Below are the code and all the weights of a small trained network. Each question names an input and a class and asks about switching units off, where a switched-off unit gives its printed mean instead of its output.

import numpy as np


def w(rows, s, z=0):
    codes = np.array(rows[::2]) - 128.0
    scale = np.full(codes.shape[1], s)
    scale[-1] = z or s
    return codes * scale


def norm(h):
    return h / np.sqrt((h * h).mean(-1, keepdims=True) + 1e-5)


def f(y):
    return y / 2 * (1 + np.tanh(0.7978845608 * (y + 0.044715 * y**3)))


def log_softmax(a):
    a = a - a.max(-1, keepdims=True)
    return a - np.log(np.exp(a).sum(-1, keepdims=True))


def net(x, mask):
    res = np.array(x, float).reshape(1, 7) / 4 @ E
    u = 0
    for l in range(3):
        y = f(norm(res) @ A[l][:, :-1].T + A[l][:, -1])
        res = res + np.where(mask[u : u + 7], y, B[l][:, -1]) @ B[l][:, :-1]
        u += 7
    return log_softmax(norm(res)[-1] @ U[:, :-1].T + U[:, -1])


A, B = {}, {}
E = w([
[132,126,131,128],'x0',
[44,133,246,172],'x1',
[123,120,124,137],'x2',
[123,122,121,142],'x3',
[203,255,121,233],'x4',
[127,126,126,132],'x5',
[136,128,132,123],'x6',
],0.0096)
A[0] = w([
[150,131,186,93,40],'L0N1',
[176,215,113,159,183],'L0N2',
[92,115,254,225,72],'L0N3',
[57,59,80,12,159],'L0N4',
[196,181,55,254,217],'L0N5',
[63,125,66,186,187],'L0N6',
[136,254,131,163,2],'L0N7',
],0.0069,0.0038)
B[0] = w([
[96,119,86,183,112],'L0N1',
[116,44,177,122,201],'L0N2',
[115,235,103,1,188],'L0N3',
[176,33,222,161,222],'L0N4',
[150,76,198,77,255],'L0N5',
[162,139,155,85,153],'L0N6',
[197,88,176,156,156],'L0N7',
],0.0078,0.0064)
A[1] = w([
[117,192,110,59,107],'L1N1',
[167,30,228,100,206],'L1N2',
[137,162,150,34,141],'L1N3',
[207,108,9,103,98],'L1N4',
[201,176,139,235,4],'L1N5',
[117,169,81,54,16],'L1N6',
[144,168,128,138,56],'L1N7',
],0.011,0.0026)
B[1] = w([
[150,126,72,174,135],'L1N1',
[154,168,51,199,253],'L1N2',
[166,130,85,158,160],'L1N3',
[26,204,137,43,169],'L1N4',
[189,5,165,138,142],'L1N5',
[116,116,137,177,126],'L1N6',
[144,105,126,118,124],'L1N7',
],0.011,0.014)
A[2] = w([
[187,58,92,47,99],'L2N1',
[108,165,47,161,79],'L2N2',
[138,2,145,99,114],'L2N3',
[198,91,141,210,151],'L2N4',
[55,204,114,93,166],'L2N5',
[114,43,142,69,106],'L2N6',
[58,167,215,155,4],'L2N7',
],0.0096,0.003)
B[2] = w([
[127,125,233,54,170],'L2N1',
[131,138,14,109,194],'L2N2',
[216,97,197,227,155],'L2N3',
[125,74,66,182,255],'L2N4',
[85,153,3,143,202],'L2N5',
[197,174,237,192,126],'L2N6',
[94,194,86,27,143],'L2N7',
],0.0068,0.0056)
U = w([
[106,154,74,193,253],'0',
[165,25,235,192,102],'1',
[3,232,132,2,99],'2',
[122,157,50,205,37],'3',
],0.0087,0.0039)

Each question gives the input, the list of numbers given to net, and the class t.
The units are the neurons (one row each of A and B). Each row of codes is followed by its name. A weight is (code - 128) times the scale printed after its matrix; where a second scale follows, it is the last column's (A, B and U).
mask holds one flag per neuron, layer by layer. A switched-off neuron (its flag False) gives its mean, the last column of its row in B, instead of its output. The means were averaged over made-up inputs and are rounded, as every weight is.
A unit's drop is (log p(t) with every unit on - log p(t) with that unit switched off) / (log p(t) with every unit on - log p(t) with every unit switched off).
The circuit of an input: a set's keep is (log p(t) with only the set's units on - log p(t) with every unit switched off) / (log p(t) with every unit on - log p(t) with every unit switched off). Starting from the 12 units with the biggest drops (on a tie, the unit counted first), units are removed one at a time, each time the one whose removal leaves the highest keep (on an exact tie, the one counted first), for as long as the keep stays at least 0.8.
circuit, biggest first: the units of the circuit, biggest drop first
most important unit: the unit with the biggest drop
top k neurons: the k neurons with the biggest drops, biggest first
k most important neurons of layer l: the k neurons of layer l with the biggest drops, biggest first
drop when u is switched off: that unit's drop, to one decimal
input [6,-1,-3,-1,6,-5,1], class 1: top neuron : (L1N5)
input [6,-7,-6,2,-7,2,-2], class 1: circuit, biggest first : (L0N4; L2N3)
input [4,5,0,2,-2,2,7], class 2: top 2 neurons : (L1N2; L0N5)
input [1,7,-5,-3,5,5,4], class 2: circuit, biggest first : (L0N3; L1N2)
input [5,8,-6,4,5,-2,-1], class 2: top 2 neurons : (L0N3; L1N2)
input [4,-7,-4,3,-5,-4,1], class 2: circuit, biggest first : (L1N4; L2N1)
input [0,-7,-3,-4,3,2,-2], class 2: top 3 neurons : (L1N4; L1N2; L0N4)
input [5,6,1,-6,5,-5,-3], class 2: 2 most important neurons of layer 2 : (L2N7; L2N3)
input [4,7,6,4,5,0,-1], class 2: 2 most important neurons of layer 0 : (L0N3; L0N4)
input [0,-7,-2,-6,-2,0,-7], class 2: 2 most important neurons of layer 1 : (L1N4; L1N2)
input [6,7,-1,4,-4,3,2], class 2: 2 most important neurons of layer 2 : (L2N7; L2N4)
input [-2,-7,4,7,2,-6,-8], class 2: 2 most important neurons of layer 1 : (L1N4; L1N2)
input [-2,0,0,-6,2,1,-6], class 1: top 2 neurons : (L1N4; L0N7)
input [-4,3,0,6,8,3,-8], class 1: most important unit : L1N5
input [6,-8,-7,6,-3,1,-1], class 2: 2 most important neurons of layer 1 : (L1N4; L1N2)
input [-7,-2,1,4,6,3,-4], class 1: drop when L1N5 is switched off : 0.3
input [-5,-1,-2,6,3,-3,0], class 1: drop when L1N6 is switched off : 0.0
input [0,3,5,5,6,-3,2], class 1: drop when L2N2 is switched off : 0.1
input [0,-7,6,8,-7,7,1], class 1: drop when L2N3 is switched off : 0.4
input [2,3,2,4,7,4,1], class 1: circuit, biggest first : (L1N5)
